Below is a small trained network, with its code and all its weights. Each question gives an input and a class and asks what happens when units are switched off, that is, made to give their printed mean instead of their output.

import numpy as np


def w(rows, s, z=0):
    codes = np.array(rows[::2]) - 128.0
    scale = np.full(codes.shape[1], s)
    scale[-1] = z or s
    return codes * scale


def f(y):
    return np.maximum(y, 0)


def log_softmax(a):
    a = a - a.max(-1, keepdims=True)
    return a - np.log(np.exp(a).sum(-1, keepdims=True))


def net(x, mask):
    res = np.array(x, float).reshape(1, 8) / 4 @ E
    y = f(res @ A[0][:, :-1].T + A[0][:, -1])
    res = res + np.where(mask, y, B[0][:, -1]) @ B[0][:, :-1]
    return log_softmax(res[-1] @ U[:, :-1].T + U[:, -1])


A, B = {}, {}
E = w([
[122,129,143,119,111,131,137,164,148,122,197,150],'x0',
[203,132,93,122,102,133,82,117,87,105,134,131],'x1',
[1,99,194,90,113,138,26,147,95,117,74,204],'x2',
[94,146,14,93,32,43,58,39,214,148,165,81],'x3',
[167,113,147,146,119,112,82,104,112,124,107,121],'x4',
[141,139,96,124,128,135,124,114,107,130,121,134],'x5',
[169,62,68,140,29,247,148,243,136,246,65,84],'x6',
[61,163,171,175,156,198,73,73,60,139,213,37],'x7',
],0.0077)
A[0] = w([
[71,112,161,152,120,222,107,77,46,132,207,3,131],'n0',
[114,110,139,159,200,191,130,217,51,101,104,126,2],'n1',
[50,73,148,109,96,110,62,167,78,97,110,176,116],'n2',
[124,77,121,129,119,224,87,162,160,183,95,135,24],'n3',
[26,137,135,61,46,220,53,125,113,87,63,192,28],'n4',
[49,144,6,75,52,90,12,106,226,186,142,45,31],'n5',
[110,114,106,156,8,181,132,189,104,253,110,90,7],'n6',
],0.007,0.0041)
B[0] = w([
[119,97,123,35,72,151,162,183,199,80,56,139,237],'n0',
[179,112,170,248,131,145,155,98,65,149,145,199,191],'n1',
[161,152,35,136,113,135,98,91,162,117,107,72,197],'n2',
[133,143,146,78,119,59,75,109,90,112,174,176,188],'n3',
[151,121,127,194,59,148,153,97,188,165,107,96,201],'n4',
[186,91,202,150,123,140,165,143,20,173,170,200,252],'n5',
[112,221,95,66,146,85,47,81,130,43,185,101,228],'n6',
],0.011)
U = w([
[127,80,237,183,148,172,153,180,57,195,163,174,23],'0',
[44,224,170,80,202,48,71,56,158,43,173,130,26],'1',
[159,57,100,57,83,84,173,255,215,131,43,167,241],'2',
[189,134,83,163,85,151,213,144,229,176,135,60,252],'3',
],0.0076,0.0036)

Each question gives the input, the list of numbers given to net, and the class t.
The units are the neurons (one row each of A and B). Each row of codes is followed by its name. A weight is (code - 128) times the scale printed after its matrix; where a second scale follows, it is the last column's (A, B and U).
mask holds one flag per neuron, in row order. A switched-off neuron (its flag False) gives its mean, the last column of its row in B, instead of its output. The means were averaged over made-up inputs and are rounded, as every weight is.
A unit's drop is (log p(t) with every unit on - log p(t) with that unit switched off) / (log p(t) with every unit on - log p(t) with every unit switched off).
The circuit of an input: a set's keep is (log p(t) with only the set's units on - log p(t) with every unit switched off) / (log p(t) with every unit on - log p(t) with every unit switched off). Starting from all 7 units, units are removed one at a time, each time the one whose removal leaves the highest keep (on an exact tie, the one counted first), for as long as the keep stays at least 0.8.
circuit, biggest first: the units of the circuit, biggest drop first
most important unit: the unit with the biggest drop
k most important neurons: the k neurons with the biggest drops, biggest first
drop of u: that unit's drop, to one decimal
input [0,2,7,5,5,6,-7,-8], class 2: most important unit	n6
input [-3,3,-8,-7,-6,5,8,-1], class 1: 2 most important neurons	n6; n5
input [-3,3,-1,0,-4,2,0,2], class 2: circuit, biggest first	n6; n4; n1
input [-6,-1,6,1,1,-4,2,-1], class 3: 2 most important neurons	n4; n0
input [-5,-2,6,-5,-3,3,0,-5], class 3: 4 most important neurons	n5; n2; n4; n0
input [1,-8,4,-6,-1,6,-6,-2], class 0: 3 most important neurons	n6; n1; n0
input [-1,5,7,1,-8,4,-4,0], class 3: circuit, biggest first	n4; n2
input [-5,-2,8,2,5,2,3,4], class 3: 2 most important neurons	n4; n2
input [8,-1,-6,-2,8,-2,-5,7], class 2: 2 most important neurons	n0; n6
input [-4,-4,-8,-7,6,-4,8,-4], class 1: 2 most important neurons	n6; n5
input [8,1,6,-1,-3,8,7,5], class 1: 2 most important neurons	n6; n3
input [-6,6,-3,-6,-8,6,6,-3], class 0: 3 most important neurons	n1; n0; n2
input [-8,5,6,7,-5,8,-6,-7], class 0: 3 most important neurons	n5; n0; n6
input [0,0,7,-8,1,4,4,-5], class 0: circuit, biggest first	n1
input [-7,3,6,1,3,-1,4,-3], class 3: circuit, biggest first	n4; n0
input [1,-5,1,2,-7,3,4,-1], class 1: circuit, biggest first	n6; n0
input [2,2,-3,6,5,-6,-3,7], class 2: drop of n3	0.0
input [-4,7,6,4,-5,0,1,5], class 3: drop of n4	0.8
input [1,2,2,4,8,-8,0,2], class 0: drop of n5	0.8
input [-6,-3,5,-3,-8,4,1,1], class 3: most important unit	n5
